Below is a small trained network, with its code and all its weights. Each question gives an input and a class and asks what happens when units are switched off, that is, made to give their printed mean instead of their output.

import numpy as np


def w(rows, s, z=0):
    codes = np.array(rows[::2]) - 128.0
    scale = np.full(codes.shape[1], s)
    scale[-1] = z or s
    return codes * scale


def f(y):
    return y / 2 * (1 + np.tanh(0.7978845608 * (y + 0.044715 * y**3)))


def log_softmax(a):
    a = a - a.max(-1, keepdims=True)
    return a - np.log(np.exp(a).sum(-1, keepdims=True))


def net(x, mask):
    res = np.array(x, float).reshape(1, 8) / 4 @ E
    y = f(res @ A[0][:, :-1].T + A[0][:, -1])
    res = res + np.where(mask, y, B[0][:, -1]) @ B[0][:, :-1]
    return log_softmax(res[-1] @ U[:, :-1].T + U[:, -1])


A, B = {}, {}
E = w([
[230,142,111,175,127,196,191,103,84,181,59,65],'x0',
[122,80,142,166,129,107,23,118,84,204,130,250],'x1',
[45,216,131,109,125,139,154,155,107,208,179,61],'x2',
[152,254,223,126,234,199,75,101,154,143,108,134],'x3',
[68,186,149,145,59,83,184,64,74,144,8,152],'x4',
[98,114,37,227,128,138,81,52,120,151,76,110],'x5',
[92,127,57,162,52,126,121,143,124,230,216,158],'x6',
[132,72,88,108,121,67,130,182,172,161,96,118],'x7',
],0.0089)
A[0] = w([
[131,82,58,107,100,88,78,130,106,78,176,126,252],'neuron 0',
[74,155,109,134,59,99,160,123,135,187,132,91,157],'neuron 1',
[98,152,172,101,157,101,93,203,134,148,140,180,167],'neuron 2',
[160,64,140,116,138,149,104,148,156,112,153,76,222],'neuron 3',
[134,175,125,142,198,179,125,124,147,97,120,83,196],'neuron 4',
[110,59,127,165,58,135,96,79,132,128,51,217,202],'neuron 5',
[122,144,118,102,196,194,104,86,125,132,150,91,174],'neuron 6',
[175,189,177,170,214,170,70,99,110,123,114,120,246],'neuron 7',
[103,133,115,98,61,173,160,155,130,131,253,94,190],'neuron 8',
[176,155,168,152,102,158,59,84,113,138,114,182,158],'neuron 9',
[110,138,157,63,103,87,142,145,145,155,153,175,189],'neuron 10',
[103,155,152,79,174,146,74,134,149,121,149,113,189],'neuron 11',
[149,137,129,196,88,129,135,88,114,184,71,141,219],'neuron 12',
[129,157,138,123,112,136,197,118,148,86,169,110,156],'neuron 13',
[140,96,148,104,153,117,190,142,120,48,73,76,187],'neuron 14',
[100,134,159,118,137,78,84,145,128,184,135,203,170],'neuron 15',
[166,70,71,119,164,147,98,192,136,147,168,122,135],'neuron 16',
],0.011,0.0037)
B[0] = w([
[151,90,115,171,138,27,117,165,155,93,188,157,219],'neuron 0',
[82,125,79,147,57,125,136,51,117,148,122,98,224],'neuron 1',
[130,118,115,2,163,190,140,53,161,128,242,129,208],'neuron 2',
[206,122,146,120,106,86,116,123,150,161,150,135,190],'neuron 3',
[224,178,57,122,113,167,71,158,194,138,82,80,207],'neuron 4',
[74,50,88,186,182,111,96,157,99,55,74,170,246],'neuron 5',
[149,200,131,185,145,163,89,164,176,150,167,77,190],'neuron 6',
[154,152,148,147,211,202,56,173,123,170,40,94,248],'neuron 7',
[92,196,175,170,49,109,151,171,131,101,203,106,246],'neuron 8',
[72,75,199,168,178,192,120,180,135,152,86,166,199],'neuron 9',
[117,123,151,128,113,152,127,84,141,82,177,148,200],'neuron 10',
[102,200,90,48,171,111,65,86,163,142,163,126,198],'neuron 11',
[98,76,118,202,117,166,186,83,76,196,63,108,220],'neuron 12',
[112,164,155,112,63,109,137,160,126,78,101,125,185],'neuron 13',
[190,89,145,80,93,150,169,113,183,94,55,130,213],'neuron 14',
[67,83,95,42,186,154,148,91,106,129,187,146,211],'neuron 15',
[172,92,158,153,170,40,168,150,131,194,186,125,202],'neuron 16',
],0.009,0.015)
U = w([
[214,225,137,117,170,173,9,165,183,188,102,73,161],'0',
[104,141,49,182,73,142,190,64,89,245,95,80,115],'1',
[89,87,193,149,201,204,106,171,65,201,91,192,76],'2',
[218,122,163,137,126,56,176,188,177,237,203,131,125],'3',
[106,147,139,2,164,156,113,68,155,130,202,182,85],'4',
[252,118,154,33,97,135,220,130,177,60,16,123,235],'5',
[119,69,29,179,157,65,61,157,117,33,116,210,138],'6',
[51,255,186,130,39,109,145,178,126,82,181,111,4],'7',
],0.0081,0.0016)

Each question gives the input, the list of numbers given to net, and the class t.
The units are the neurons (one row each of A and B). Each row of codes is followed by its name. A weight is (code - 128) times the scale printed after its matrix; where a second scale follows, it is the last column's (A, B and U).
mask holds one flag per neuron, in row order. A switched-off neuron (its flag False) gives its mean, the last column of its row in B, instead of its output. The means were averaged over made-up inputs and are rounded, as every weight is.
A unit's drop is (log p(t) with every unit on - log p(t) with that unit switched off) / (log p(t) with every unit on - log p(t) with every unit switched off).
The circuit of an input: a set's keep is (log p(t) with only the set's units on - log p(t) with every unit switched off) / (log p(t) with every unit on - log p(t) with every unit switched off). Starting from the 12 units with the biggest drops (on a tie, the unit counted first), units are removed one at a time, each time the one whose removal leaves the highest keep (on an exact tie, the one counted first), for as long as the keep stays at least 0.8.
circuit, biggest first: the units of the circuit, biggest drop first
most important unit: the unit with the biggest drop
k most important neurons: the k neurons with the biggest drops, biggest first
drop when u is switched off: that unit's drop, to one decimal
input [8,-3,7,-5,-6,-2,-6,7], class 5: most important unit	neuron 14
input [1,-7,4,-1,-1,1,-3,-2], class 5: 3 most important neurons	(neuron 14; neuron 7; neuron 13)
input [8,0,2,2,8,7,-3,-6], class 2: 2 most important neurons	(neuron 7; neuron 9)
input [-3,8,7,6,-3,-4,-5,3], class 4: 2 most important neurons	(neuron 2; neuron 15)
input [-1,-4,4,-5,-2,6,0,3], class 3: 4 most important neurons	(neuron 5; neuron 0; neuron 12; neuron 16)
input [7,6,1,-2,-7,8,0,7], class 3: 2 most important neurons	(neuron 16; neuron 3)
input [-6,-5,-6,-7,8,-8,6,0], class 7: 3 most important neurons	(neuron 8; neuron 13; neuron 10)
input [2,0,7,-3,-1,-1,0,4], class 7: 2 most important neurons	(neuron 12; neuron 8)
input [-8,5,3,0,-3,7,-7,-3], class 4: 4 most important neurons	(neuron 15; neuron 2; neuron 11; neuron 12)
input [1,8,0,0,6,2,5,2], class 2: circuit, biggest first	(neuron 12; neuron 5; neuron 9)
input [-8,-7,4,-8,-5,-6,-2,3], class 7: 2 most important neurons	(neuron 8; neuron 13)
input [-6,6,7,-5,6,-6,8,6], class 4: 2 most important neurons	(neuron 15; neuron 2)
input [6,5,5,-1,0,5,-2,-5], class 2: 2 most important neurons	(neuron 9; neuron 7)
input [5,-7,2,-6,-6,-3,1,-3], class 7: circuit, biggest first	(neuron 8)
input [7,-3,4,0,-1,-2,0,3], class 5: 3 most important neurons	(neuron 7; neuron 14; neuron 11)
input [8,5,-7,-8,8,4,-3,-5], class 6: 2 most important neurons	(neuron 5; neuron 7)
input [7,0,0,-2,-3,-5,-1,-2], class 5: 3 most important neurons	(neuron 14; neuron 0; neuron 11)
input [8,-4,5,-5,2,1,-6,-8], class 5: drop when neuron 14 is switched off	0.7
input [4,6,-2,-5,2,1,6,4], class 6: drop when neuron 5 is switched off	4.5
input [-2,-7,0,-4,-4,5,-5,2], class 5: drop when neuron 14 is switched off	0.7
input [-6,0,1,6,1,5,7,-2], class 4: circuit, biggest first	(neuron 15)
input [-7,-4,-2,1,2,2,2,-8], class 7: drop when neuron 7 is switched off	0.1
